Small tables with named rows and columns. After each table, cells are looked up by row and column.

Table Tid
	Zuzo	Tasos	Dosomek	Zet	Givenir	Kipovan	Far	Nulesek	Rad	Vurodir
Faf	21	100	130	109	124	66	78	110	69	159
Susif	36	42	150	122	87	137	63	56	30	44
Tor	50	88	101	152	43	17	144	26	205	93

What is the Dosomek of Faf in Tid? 130
What is the Givenir of Faf in Tid? 124
What is the Zet of Faf in Tid? 109
What is the Tasos of Tor in Tid? 88
What is the Kipovan of Susif in Tid? 137
What is the Vurodir of Susif in Tid? 44
What is the Tasos of Faf in Tid? 100
What is the Zuzo of Faf in Tid? 21
What is the Rad of Faf in Tid? 69
What is the Rad of Tor in Tid? 205
What is the Nulesek of Tor in Tid? 26
What is the Rad of Susif in Tid? 30
What is the Tasos of Susif in Tid? 42
What is the Nulesek of Susif in Tid? 56
What is the Dosomek of Susif in Tid? 150
What is the Givenir of Susif in Tid? 87
What is the Zet of Susif in Tid? 122
Which row has the largest Far? Tor

Table Zom
          Nif   Fug
Kog      -0.2  -0.7
Lafun    -0.2  -0.6
Lam      -0.4   0.3
Gikip     0.3  -0.2
Muzur    -0.2  -0.8
Sadifo   -0.4  -0.4
Suf      -0.2  -0.7
Vog       0.1   0.6
Gitof    -0.3   0.5
Tukeka    0.0   0.5
Kugegaz  -0.5   0.2
Duvofi   -0.2  -0.7
Ref      -0.5   0.1
Zag      -0.5   0.2

Gitof, Fug: 0.5
Kugegaz, Fug: 0.2
Vog, Nif: 0.1
Gikip, Nif: 0.3
Vog, Fug: 0.6
Duvofi, Fug: -0.7
Ref, Nif: -0.5
Lafun, Fug: -0.6
Zag, Nif: -0.5
Kog, Nif: -0.2
Sadifo, Nif: -0.4
Lafun, Nif: -0.2
Kog, Fug: -0.7
Zag, Fug: 0.2
Suf, Fug: -0.7

Mib.csv
,Dov,Soz,Tiv,Difog,Resolab,Seb,Gobev,Dirom,Badam,Liv
Niz,67,33,95,55,59,42,65,67,53,56
Zivebi,62,70,49,30,55,59,69,63,42,50
Nibus,48,52,51,64,31,63,43,46,42,43
Rer,52,71,40,65,66,38,46,56,69,68
Pizema,67,61,41,18,66,60,69,43,66,44
Vafen,65,31,94,57,45,38,49,65,67,65
Sog,48,33,38,40,57,64,47,47,59,66
Tas,68,67,44,17,58,39,69,43,69,43
Vod,49,31,41,60,26,40,42,66,49,57
Bif,50,71,48,62,50,64,68,67,41,54

What is the Resolab of Rer in Mib? 66
What is the Resolab of Vafen in Mib? 45
What is the Gobev of Vafen in Mib? 49
What is the Liv of Zivebi in Mib? 50
What is the Gobev of Niz in Mib? 65
What is the Tiv of Niz in Mib? 95
What is the Gobev of Zivebi in Mib? 69
What is the Dirom of Sog in Mib? 47
What is the Badam of Vafen in Mib? 67
What is the Liv of Vafen in Mib? 65
What is the Dirom of Pizema in Mib? 43
What is the Dirom of Rer in Mib? 56
What is the Difog of Nibus in Mib? 64
What is the Difog of Rer in Mib? 65
What is the Seb of Vafen in Mib? 38
What is the Tiv of Rer in Mib? 40
Which row has the largest Difog? Rer

Table Vego
       Dof  Rup  Zosu  Nupu  Rivemu
Toz     35   60    35    82       8
Pomar    6   84     6    52      44
Lalu    53   61    53    39      47
Gup     57   69    57    55      24
Mup     32   55    32    67      14

Toz, Rup: 60
Lalu, Dof: 53
Gup, Rup: 69
Pomar, Zosu: 6
Lalu, Rup: 61
Gup, Dof: 57
Pomar, Dof: 6
Toz, Rivemu: 8
Mup, Zosu: 32
Toz, Nupu: 82
Pomar, Nupu: 52
Mup, Rup: 55

Tomim.tsv
	Rav	Bitume	Fav	Zoros
Lobuvo	-596	-487	-169	-41
Totib	186	-70	-360	-568
Gak	104	224	45	-105
Rup	-360	-568	-596	-487
Kat	-41	14	104	224
Tif	-169	-41	14	104
Beror	14	104	224	45
Feb	387	327	186	-70
Fadebos	-568	-596	-487	-169
Zos	327	186	-70	-360
Mus	-487	-169	-41	14
Pir	559	387	327	186
Gapude	224	45	-105	-194
Bisoba	-70	-360	-568	-596

Rup, Rav => -360
Rup, Bitume => -568
Pir, Rav => 559
Kat, Bitume => 14
Bisoba, Rav => -70
Tif, Zoros => 104
Mus, Bitume => -169
Fadebos, Bitume => -596
Totib, Bitume => -70
Tif, Fav => 14
Zos, Rav => 327

Table Kagi
|  | Das | Tem | Dopo | Mek | Liguv | Kat | Guv | Kekuvi |
|---|---|---|---|---|---|---|---|---|
| Popos | 6726 | 7635 | 6831 | 7930 | 6107 | 7238 | 6114 | 6417 |
| Ref | 7166 | 7826 | 6957 | 8047 | 6720 | 7284 | 6597 | 6687 |
| Nodaven | 7548 | 7719 | 5168 | 6688 | 9414 | 7771 | 4826 | 5838 |
| Naf | 6826 | 7172 | 7316 | 6362 | 6525 | 7196 | 6739 | 6703 |
| Gur | 7733 | 7266 | 6680 | 7361 | 7344 | 7870 | 5618 | 6382 |
| Gira | 7207 | 7177 | 7583 | 6110 | 7098 | 7563 | 7501 | 7262 |
| Guga | 7715 | 8644 | 7206 | 7140 | 5693 | 8059 | 7259 | 7526 |
| Lef | 4575 | 6372 | 3613 | 9523 | 8123 | 5584 | 8068 | 4793 |
| Nin | 3281 | 9493 | 2063 | 8518 | 3862 | 6590 | 5786 | 6984 |
| Gon | 5689 | 7503 | 7503 | 7179 | 6315 | 6504 | 6778 | 7869 |
| Vubu | 7551 | 6904 | 7529 | 6748 | 7706 | 8505 | 8001 | 7726 |
| Nog | 7490 | 5891 | 7815 | 6932 | 6592 | 6600 | 5736 | 9232 |

Guv of Nin: 5786
Kat of Guga: 8059
Tem of Naf: 7172
Liguv of Popos: 6107
Kat of Nodaven: 7771
Das of Nog: 7490
Tem of Gur: 7266
Guv of Gur: 5618
Mek of Lef: 9523
Kekuvi of Ref: 6687
Kat of Gira: 7563
Dopo of Gira: 7583
Kat of Gon: 6504
Dopo of Gur: 6680
Dopo of Lef: 3613
Das of Gira: 7207
Kekuvi of Naf: 6703
Which row has the largest Kat? Vubu

